Here is a tiny trained network, its code and every weight. The questions are about switching its units off for an input and a class, where a switched-off unit gives its printed mean instead of its output.

import numpy as np


def w(rows, s, z=0):
    codes = np.array(rows[::2]) - 128.0
    scale = np.full(codes.shape[1], s)
    scale[-1] = z or s
    return codes * scale


def norm(h):
    return h / np.sqrt((h * h).mean(-1, keepdims=True) + 1e-5)


def f(y):
    return np.maximum(y, 0)


def log_softmax(a):
    a = a - a.max(-1, keepdims=True)
    return a - np.log(np.exp(a).sum(-1, keepdims=True))


def net(x, mask):
    res = np.array(x, float).reshape(1, 6) / 4 @ E
    u = 0
    for l in range(2):
        y = f(norm(res) @ A[l][:, :-1].T + A[l][:, -1])
        res = res + np.where(mask[u : u + 8], y, B[l][:, -1]) @ B[l][:, :-1]
        u += 8
    return log_softmax(norm(res)[-1] @ U[:, :-1].T + U[:, -1])


A, B = {}, {}
E = w([
[132,99,93,101,134,101,88],'x0',
[179,170,233,113,233,146,84],'x1',
[112,99,178,250,90,120,76],'x2',
[180,107,117,155,122,254,136],'x3',
[209,44,144,155,156,67,187],'x4',
[185,151,154,87,63,118,106],'x5',
],0.0052)
A[0] = w([
[95,175,116,152,127,135,64,101],'0.n0',
[202,118,174,66,9,159,92,125],'0.n1',
[40,157,162,111,145,2,139,2],'0.n2',
[55,129,92,180,231,104,155,124],'0.n3',
[91,140,93,122,87,114,171,86],'0.n4',
[45,45,100,151,210,212,141,89],'0.n5',
[153,93,75,115,129,157,77,149],'0.n6',
[154,130,114,147,150,171,97,124],'0.n7',
],0.008,0.0026)
B[0] = w([
[77,125,179,110,113,174,116,197],'0.n0',
[147,214,82,171,161,36,93,225],'0.n1',
[173,149,42,253,188,254,145,253],'0.n2',
[193,169,166,62,58,61,83,226],'0.n3',
[117,130,158,90,102,112,126,193],'0.n4',
[183,222,96,149,119,47,93,229],'0.n5',
[116,150,178,160,110,198,184,177],'0.n6',
[65,95,76,173,181,132,119,178],'0.n7',
],0.0079,0.0043)
A[1] = w([
[93,70,82,152,2,134,158,134],'1.n0',
[89,82,224,200,68,135,84,97],'1.n1',
[155,131,125,168,136,194,164,117],'1.n2',
[142,99,214,120,223,153,45,114],'1.n3',
[156,123,55,124,160,187,129,169],'1.n4',
[17,168,166,63,127,180,115,9],'1.n5',
[221,14,170,145,160,62,220,87],'1.n6',
[113,174,138,16,156,151,223,138],'1.n7',
],0.009,0.0015)
B[1] = w([
[105,168,192,65,181,138,203,239],'1.n0',
[187,7,110,120,164,78,103,212],'1.n1',
[111,141,41,99,166,130,150,206],'1.n2',
[81,148,127,74,87,108,251,239],'1.n3',
[120,83,131,209,147,143,161,234],'1.n4',
[156,125,124,108,74,197,59,203],'1.n5',
[84,166,125,113,78,214,27,252],'1.n6',
[136,17,170,167,138,61,103,227],'1.n7',
],0.012,0.0045)
U = w([
[85,131,143,96,82,225,48,143],'0',
[71,134,187,52,140,121,238,176],'1',
[121,136,78,194,185,163,172,215],'2',
[157,211,138,156,128,44,102,3],'3',
[130,7,154,136,154,98,113,104],'4',
],0.011,0.0017)

Each question gives the input, the list of numbers given to net, and the class t.
The units are the neurons (one row each of A and B). Each row of codes is followed by its name. A weight is (code - 128) times the scale printed after its matrix; where a second scale follows, it is the last column's (A, B and U).
mask holds one flag per neuron, layer by layer. A switched-off neuron (its flag False) gives its mean, the last column of its row in B, instead of its output. The means were averaged over made-up inputs and are rounded, as every weight is.
A unit's drop is (log p(t) with every unit on - log p(t) with that unit switched off) / (log p(t) with every unit on - log p(t) with every unit switched off).
The circuit of an input: a set's keep is (log p(t) with only the set's units on - log p(t) with every unit switched off) / (log p(t) with every unit on - log p(t) with every unit switched off). Starting from the 12 units with the biggest drops (on a tie, the unit counted first), units are removed one at a time, each time the one whose removal leaves the highest keep (on an exact tie, the one counted first), for as long as the keep stays at least 0.8.
circuit, biggest first: the units of the circuit, biggest drop first
top k neurons: the k neurons with the biggest drops, biggest first
k most important neurons of layer l: the k neurons of layer l with the biggest drops, biggest first
input [7,-8,-6,8,-2,6], class 1: top 2 neurons -> [1.n0; 0.n2]
input [6,-7,-8,8,8,1], class 0: top neuron -> [1.n6]
input [8,-5,-6,2,1,-5], class 4: top 4 neurons -> [1.n7; 1.n3; 0.n2; 0.n1]
input [-6,4,-6,-8,-7,-7], class 2: top 2 neurons -> [0.n2; 1.n6]
input [0,1,6,4,-4,1], class 4: 2 most important neurons of layer 1 -> [1.n1; 1.n6]
input [2,-5,0,-3,0,0], class 1: top 3 neurons -> [1.n0; 0.n4; 0.n1]
input [-8,-4,-3,5,6,7], class 3: top 3 neurons -> [0.n1; 0.n2; 1.n5]
input [5,4,4,-7,6,-2], class 2: top 4 neurons -> [0.n2; 1.n5; 0.n4; 1.n3]
input [6,5,-6,4,-3,4], class 4: top 3 neurons -> [1.n7; 0.n2; 1.n0]
input [1,-6,-3,5,7,7], class 0: top 3 neurons -> [1.n6; 0.n2; 0.n5]
input [1,8,-4,1,-1,-8], class 1: 2 most important neurons of layer 1 -> [1.n3; 1.n6]
input [3,-2,-6,3,2,8], class 3: top 2 neurons -> [0.n1; 0.n2]
input [2,-1,-2,5,2,-7], class 3: top 3 neurons -> [0.n5; 0.n3; 0.n2]
input [7,7,-3,4,3,5], class 1: top 2 neurons -> [1.n3; 0.n2]
input [7,-1,8,5,-4,3], class 4: top 2 neurons -> [1.n1; 0.n2]
input [-3,-5,-8,7,0,-6], class 4: top 2 neurons -> [1.n7; 0.n2]
input [-6,2,-6,0,1,6], class 3: 2 most important neurons of layer 1 -> [1.n1; 1.n4]
input [-3,8,6,7,1,1], class 1: circuit, biggest first -> [1.n3]
input [2,-1,3,-8,6,-7], class 2: 2 most important neurons of layer 1 -> [1.n5; 1.n7]
input [-2,8,-6,4,-4,-8], class 1: circuit, biggest first -> [1.n3]
input [-1,2,-8,-4,-6,5], class 4: 2 most important neurons of layer 0 -> [0.n5; 0.n3]
input [-5,3,-4,6,1,-8], class 3: circuit, biggest first -> [0.n5; 0.n3]
input [-7,-3,6,-6,6,2], class 0: 4 most important neurons of layer 1 -> [1.n6; 1.n7; 1.n4; 1.n3]
input [8,-5,-1,0,-3,8], class 3: 2 most important neurons of layer 1 -> [1.n3; 1.n6]
input [7,-7,-6,0,-2,7], class 1: 4 most important neurons of layer 0 -> [0.n5; 0.n6; 0.n3; 0.n2]
input [-5,-3,-5,8,-5,5], class 2: 2 most important neurons of layer 1 -> [1.n6; 1.n4]
input [-4,-4,-8,-5,1,-7], class 4: circuit, biggest first -> [1.n7]
input [8,-3,5,1,6,-8], class 3: 2 most important neurons of layer 0 -> [0.n5; 0.n3]
